Below are the code and all the weights of a small trained network. Each question names an input and a target symbol and asks about switching units off, where a switched-off unit gives its printed mean instead of its output.

import numpy as np


def w(rows, s, z=0):
    codes = np.array(rows[::2]) - 128.0
    scale = np.full(codes.shape[1], s)
    scale[-1] = z or s
    return codes * scale


def f(y):
    return np.maximum(y, 0)


def softmax(a):
    e = np.exp(a - a.max(-1, keepdims=True))
    return e / e.sum(-1, keepdims=True)


def log_softmax(a):
    a = a - a.max(-1, keepdims=True)
    return a - np.log(np.exp(a).sum(-1, keepdims=True))


def net(x, mask):
    ids = ['βθλμξπστψ'.index(c) for c in x.split()]
    T = len(ids)
    res = E[ids] + P[:T]
    u = 0
    for l in range(2):
        r = res
        for j in range(2):
            rows = slice(2 * j, 2 * j + 2)
            q, k, v = (r @ M[l][rows].T for M in (Q, K, V))
            z = softmax(np.where(np.tri(T) > 0, q @ k.T / 2**0.5, -1e9)) @ v
            o = O[l][rows]
            res = res + np.where(mask[u + j], z, o[:, -1]) @ o[:, :-1]
        u += 2
        y = f(res @ A[l][:, :-1].T + A[l][:, -1])
        res = res + np.where(mask[u : u + 4], y, B[l][:, -1]) @ B[l][:, :-1]
        u += 4
    return log_softmax(res[-1] @ U[:, :-1].T + U[:, -1])


Q, K, V, O, A, B = {}, {}, {}, {}, {}, {}
E = w([
[196,67,122,65,173,62,163,123,44,210,99],'β',
[141,187,185,168,249,17,46,181,171,54,98],'θ',
[111,145,40,94,92,213,155,49,127,204,111],'λ',
[156,129,75,98,62,107,155,155,98,146,5],'μ',
[146,112,71,13,161,167,137,137,185,211,97],'ξ',
[143,184,133,220,43,11,189,151,162,183,120],'π',
[147,120,100,69,156,204,113,156,45,79,79],'σ',
[66,75,118,106,111,51,147,13,29,94,193],'τ',
[189,171,135,197,191,121,127,201,114,164,189],'ψ',
],0.016)
P = w([
[85,55,114,157,156,198,86,191,117,170,103],'0',
[189,92,210,112,112,239,178,205,115,147,155],'1',
[87,125,93,133,109,159,178,201,130,111,107],'2',
[78,89,251,132,117,125,79,82,198,111,101],'3',
[160,174,109,108,126,154,210,111,99,139,107],'4',
[80,148,110,168,201,123,125,71,119,153,57],'5',
[158,148,127,103,113,112,111,69,176,104,117],'6',
[140,151,33,91,90,112,159,128,132,114,102],'7',
[113,147,100,143,176,81,113,68,145,116,120],'8',
[151,169,55,79,92,70,136,76,156,117,107],'9',
[86,137,37,142,186,61,87,132,128,124,116],'10',
[147,154,68,108,131,88,108,38,85,144,108],'11',
[150,109,65,130,170,87,147,131,34,137,178],'12',
],0.013)
Q[0] = w([
[121,58,196,151,112,150,113,111,175,120,116],'0.h0',
[155,174,118,68,91,109,112,149,99,128,173],'0.h0',
[131,111,131,96,52,144,166,189,118,120,183],'0.h1',
[87,104,254,131,105,155,75,100,166,155,88],'0.h1',
],0.0098)
K[0] = w([
[172,78,224,135,90,220,167,158,124,160,128],'0.h0',
[116,229,29,117,149,112,174,144,136,132,92],'0.h0',
[74,64,26,200,161,142,163,196,60,188,124],'0.h1',
[148,96,254,111,56,205,154,149,97,138,160],'0.h1',
],0.0063)
V[0] = w([
[56,157,61,160,76,192,165,86,56,167,91],'0.h0',
[79,92,152,135,68,32,96,84,90,81,140],'0.h0',
[137,81,141,15,221,120,123,74,175,209,164],'0.h1',
[86,214,63,139,157,254,66,85,209,57,244],'0.h1',
],0.0072)
O[0] = w([
[81,196,199,87,169,150,134,137,41,206,85,179],'0.h0',
[128,40,125,46,206,154,117,142,226,146,138,113],'0.h0',
[80,116,38,224,177,69,210,122,89,113,85,189],'0.h1',
[138,89,210,176,56,2,118,137,88,141,36,2],'0.h1',
],0.0088,0.0082)
A[0] = w([
[185,46,122,204,70,152,112,223,218,205,148,246],'0.n0',
[174,194,110,148,118,116,111,253,171,175,131,240],'0.n1',
[79,42,128,129,191,135,127,146,104,223,125,221],'0.n2',
[154,118,137,80,206,96,123,214,101,69,120,195],'0.n3',
],0.005,0.0014)
B[0] = w([
[46,188,169,198,193,194,85,60,103,137,117,154],'0.n0',
[24,146,137,154,168,127,179,171,162,254,111,185],'0.n1',
[24,215,86,177,51,221,31,154,115,190,127,253],'0.n2',
[77,134,164,162,180,105,38,184,104,72,161,203],'0.n3',
],0.0065,0.0066)
Q[1] = w([
[144,23,163,126,20,150,209,225,129,97,163],'1.h0',
[1,142,103,93,130,165,230,220,67,162,176],'1.h0',
[40,29,135,188,55,175,96,212,175,80,106],'1.h1',
[86,82,119,100,69,137,198,210,42,171,178],'1.h1',
],0.0047)
K[1] = w([
[38,102,115,187,90,232,83,130,83,191,110],'1.h0',
[24,218,104,134,186,103,36,153,143,99,77],'1.h0',
[105,81,200,234,144,212,72,121,112,185,184],'1.h1',
[3,86,106,113,152,135,85,115,107,223,130],'1.h1',
],0.0053)
V[1] = w([
[147,109,130,103,134,170,95,167,68,35,89],'1.h0',
[123,82,93,53,76,137,176,57,160,93,52],'1.h0',
[118,130,129,96,114,118,160,254,228,103,41],'1.h1',
[43,52,187,144,140,115,121,95,134,105,183],'1.h1',
],0.0071)
O[1] = w([
[180,161,21,128,55,99,69,252,160,201,125,116],'1.h0',
[98,108,149,144,163,110,165,207,101,186,184,5],'1.h0',
[102,128,167,237,81,201,110,122,88,99,153,62],'1.h1',
[120,101,121,162,162,102,156,159,173,169,82,72],'1.h1',
],0.011,0.014)
A[1] = w([
[129,156,111,1,93,130,161,192,77,86,8,15],'1.n0',
[203,135,55,195,101,157,108,153,200,201,144,4],'1.n1',
[164,71,204,171,132,94,146,171,162,90,167,51],'1.n2',
[82,86,59,124,170,133,104,48,136,150,133,217],'1.n3',
],0.0047,0.0013)
B[1] = w([
[138,107,110,154,150,122,155,1,143,235,171,226],'1.n0',
[193,72,230,162,250,97,58,102,10,53,80,151],'1.n1',
[242,159,114,172,52,176,94,156,95,199,229,130],'1.n2',
[176,124,60,167,132,168,47,183,173,162,199,247],'1.n3',
],0.0072,0.013)
U = w([
[175,183,63,144,149,148,165,134,168,77,165,108],'β',
[179,75,138,193,119,147,134,128,153,118,149,76],'θ',
[70,199,191,82,182,76,119,112,77,141,78,35],'λ',
[76,200,189,73,62,202,90,211,95,107,197,251],'μ',
[38,109,73,191,157,151,214,147,40,46,72,108],'ξ',
[121,82,241,60,181,220,127,113,135,83,132,137],'π',
[249,177,128,134,48,76,42,163,150,173,190,99],'σ',
[101,99,187,68,211,160,141,165,200,171,74,186],'τ',
[179,157,134,85,138,120,100,82,170,2,33,197],'ψ',
],0.0049,0.0024)

Each question gives the input, a string of symbols that net reads in full, and the target symbol t.
The units are the heads (2 rows each of Q, K, V and O) and the neurons (one row each of A and B). Each row of codes is followed by its name. A weight is (code - 128) times the scale printed after its matrix; where a second scale follows, it is the last column's (O, A, B and U).
mask holds one flag per unit, layer by layer, with each layer's heads first. A switched-off unit (its flag False) gives its mean, the last column of its rows in O or B, instead of its output. The means were averaged over made-up inputs and are rounded, as every weight is.
A unit's drop is (log p(t) with every unit on - log p(t) with that unit switched off) / (log p(t) with every unit on - log p(t) with every unit switched off).
The circuit of an input: a set's keep is (log p(t) with only the set's units on - log p(t) with every unit switched off) / (log p(t) with every unit on - log p(t) with every unit switched off). Starting from all 12 units, units are removed one at a time, each time the one whose removal leaves the highest keep (on an exact tie, the one counted first), for as long as the keep stays at least 0.8.
units of the circuit, in order: the units of the circuit, biggest drop first
most important unit: the unit with the biggest drop
k most important neurons: the k neurons with the biggest drops, biggest first
k most important neurons of layer l: the k neurons of layer l with the biggest drops, biggest first
heads that matter: for each layer, one digit per head in row order, 1 if its drop is at least 0.15 and else 0, layers parted by /
input β ψ τ τ ψ β ξ ψ μ μ β β, target μ: most important unit => 1.h1
input σ β π β τ λ τ μ τ μ π, target τ: units of the circuit, in order => 0.h0; 1.h0
input μ β ξ, target μ: units of the circuit, in order => 1.h1; 1.h0
input π τ μ, target π: 2 most important neurons => 0.n0; 0.n1
input λ ψ λ, target λ: units of the circuit, in order => 0.h0; 0.h1
input λ β τ σ λ β, target σ: heads that matter => 10 / 10
input σ λ τ, target σ: heads that matter => 00 / 10
input θ β λ τ ξ θ, target τ: 2 most important neurons => 0.n0; 0.n2
input τ π τ τ σ, target τ: units of the circuit, in order => 1.h1; 0.h0
input λ ψ ξ β τ π λ ψ, target π: units of the circuit, in order => 1.h0; 0.h1; 0.n1
input β ψ σ τ, target ψ: heads that matter => 11 / 00
input β σ ξ θ ψ, target ψ: units of the circuit, in order => 1.h0; 0.h0; 1.n1
input τ θ π θ, target θ: heads that matter => 10 / 01
input β θ μ ψ, target ψ: most important unit => 0.n0
input τ σ τ λ, target σ: units of the circuit, in order => 1.h0; 0.h1
input θ β ψ β ξ, target ψ: units of the circuit, in order => 1.h0; 1.n1
input β σ τ σ σ, target τ: units of the circuit, in order => 0.h0; 1.h1
input σ τ λ π μ β, target π: units of the circuit, in order => 1.h0; 0.h1
input ξ β λ λ β, target λ: heads that matter => 10 / 00
input ψ τ τ μ π σ ξ λ λ μ, target λ: 2 most important neurons of layer 1 => 1.n3; 1.n0
input β σ β π β ψ σ β λ λ λ τ θ, target ψ: 2 most important neurons => 0.n3; 1.n3
input σ ξ λ π ψ β β τ ψ μ μ ξ β, target μ: most important neuron => 0.n2
input λ σ β τ σ τ β β λ λ π τ ξ, target π: heads that matter => 10 / 10
input λ π τ ψ, target π: units of the circuit, in order => 0.h1; 1.h0
input λ β σ σ ψ τ ψ λ μ β ψ ψ τ, target ψ: heads that matter => 10 / 10
input π σ τ ψ λ π τ μ μ σ, target μ: heads that matter => 01 / 11
